Below is a small trained network, with its code and all its weights. Each question gives an input and a class and asks what happens when units are switched off, that is, made to give their printed mean instead of their output.

import numpy as np


def w(rows, s, z=0):
    codes = np.array(rows[::2]) - 128.0
    scale = np.full(codes.shape[1], s)
    scale[-1] = z or s
    return codes * scale


def norm(h):
    return h / np.sqrt((h * h).mean(-1, keepdims=True) + 1e-5)


def f(y):
    return np.maximum(y, 0)


def log_softmax(a):
    a = a - a.max(-1, keepdims=True)
    return a - np.log(np.exp(a).sum(-1, keepdims=True))


def net(x, mask):
    res = np.array(x, float).reshape(1, 3) / 4 @ E
    u = 0
    for l in range(3):
        y = f(norm(res) @ A[l][:, :-1].T + A[l][:, -1])
        res = res + np.where(mask[u : u + 6], y, B[l][:, -1]) @ B[l][:, :-1]
        u += 6
    return log_softmax(norm(res)[-1] @ U[:, :-1].T + U[:, -1])


A, B = {}, {}
E = w([
[130,116,157,26],'x0',
[123,115,244,150],'x1',
[67,202,26,9],'x2',
],0.0011)
A[0] = w([
[80,189,171,145,2],'L0N1',
[126,104,141,117,92],'L0N2',
[152,90,184,120,100],'L0N3',
[90,97,114,5,154],'L0N4',
[75,159,79,130,84],'L0N5',
[117,175,151,130,53],'L0N6',
],0.0024,0.001)
B[0] = w([
[1,114,139,146,140],'L0N1',
[140,125,129,117,135],'L0N2',
[182,138,170,109,186],'L0N3',
[163,246,124,99,251],'L0N4',
[205,106,144,106,178],'L0N5',
[94,111,130,132,134],'L0N6',
],0.0025,0.0015)
A[1] = w([
[75,155,154,154,96],'L1N1',
[163,140,169,131,117],'L1N2',
[154,131,101,156,122],'L1N3',
[133,114,68,182,72],'L1N4',
[176,148,185,127,118],'L1N5',
[126,2,207,170,5],'L1N6',
],0.0043,0.0021)
B[1] = w([
[65,120,175,106,152],'L1N1',
[166,119,145,129,190],'L1N2',
[110,84,139,131,167],'L1N3',
[97,44,99,130,168],'L1N4',
[171,99,147,140,214],'L1N5',
[157,253,121,179,254],'L1N6',
],0.0044,0.002)
A[2] = w([
[201,55,203,54,5],'L2N1',
[138,190,201,87,87],'L2N2',
[117,162,62,46,17],'L2N3',
[188,110,97,124,173],'L2N4',
[164,80,159,101,52],'L2N5',
[86,3,55,188,43],'L2N6',
],0.003,0.0012)
B[2] = w([
[99,56,113,93,168],'L2N1',
[125,69,89,153,249],'L2N2',
[170,194,98,118,240],'L2N3',
[72,132,159,121,211],'L2N4',
[108,99,144,81,141],'L2N5',
[81,24,4,176,207],'L2N6',
],0.004,0.0013)
U = w([
[12,146,184,133,5],'0',
[125,254,42,34,203],'1',
[193,178,216,238,217],'2',
[155,16,186,47,64],'3',
[79,17,9,194,131],'4',
],0.0097,0.0029)

Each question gives the input, the list of numbers given to net, and the class t.
The units are the neurons (one row each of A and B). Each row of codes is followed by its name. A weight is (code - 128) times the scale printed after its matrix; where a second scale follows, it is the last column's (A, B and U).
mask holds one flag per neuron, layer by layer. A switched-off neuron (its flag False) gives its mean, the last column of its row in B, instead of its output. The means were averaged over made-up inputs and are rounded, as every weight is.
A unit's drop is (log p(t) with every unit on - log p(t) with that unit switched off) / (log p(t) with every unit on - log p(t) with every unit switched off).
The circuit of an input: a set's keep is (log p(t) with only the set's units on - log p(t) with every unit switched off) / (log p(t) with every unit on - log p(t) with every unit switched off). Starting from the 12 units with the biggest drops (on a tie, the unit counted first), units are removed one at a time, each time the one whose removal leaves the highest keep (on an exact tie, the one counted first), for as long as the keep stays at least 0.8.
units of the circuit, in order: the units of the circuit, biggest drop first
top k neurons: the k neurons with the biggest drops, biggest first
k most important neurons of layer l: the k neurons of layer l with the biggest drops, biggest first
drop when u is switched off: that unit's drop, to one decimal
input [4,5,1], class 3: top 2 neurons : (L1N6; L2N1)
input [5,0,-3], class 3: units of the circuit, in order : (L2N1)
input [-7,1,5], class 4: units of the circuit, in order : (L0N4; L1N6)
input [-4,-2,-3], class 4: top 2 neurons : (L1N4; L2N6)
input [0,6,3], class 0: units of the circuit, in order : (L0N1; L1N1)
input [-8,3,-1], class 4: top 2 neurons : (L1N4; L0N3)
input [6,-2,-4], class 3: top 2 neurons : (L2N1; L0N3)
input [6,2,1], class 3: 2 most important neurons of layer 1 : (L1N6; L1N5)
input [5,-1,-1], class 3: drop when L1N6 is switched off : 1.3
input [4,7,2], class 3: drop when L1N6 is switched off : 0.3
input [-4,-6,2], class 4: drop when L1N4 is switched off : 0.1
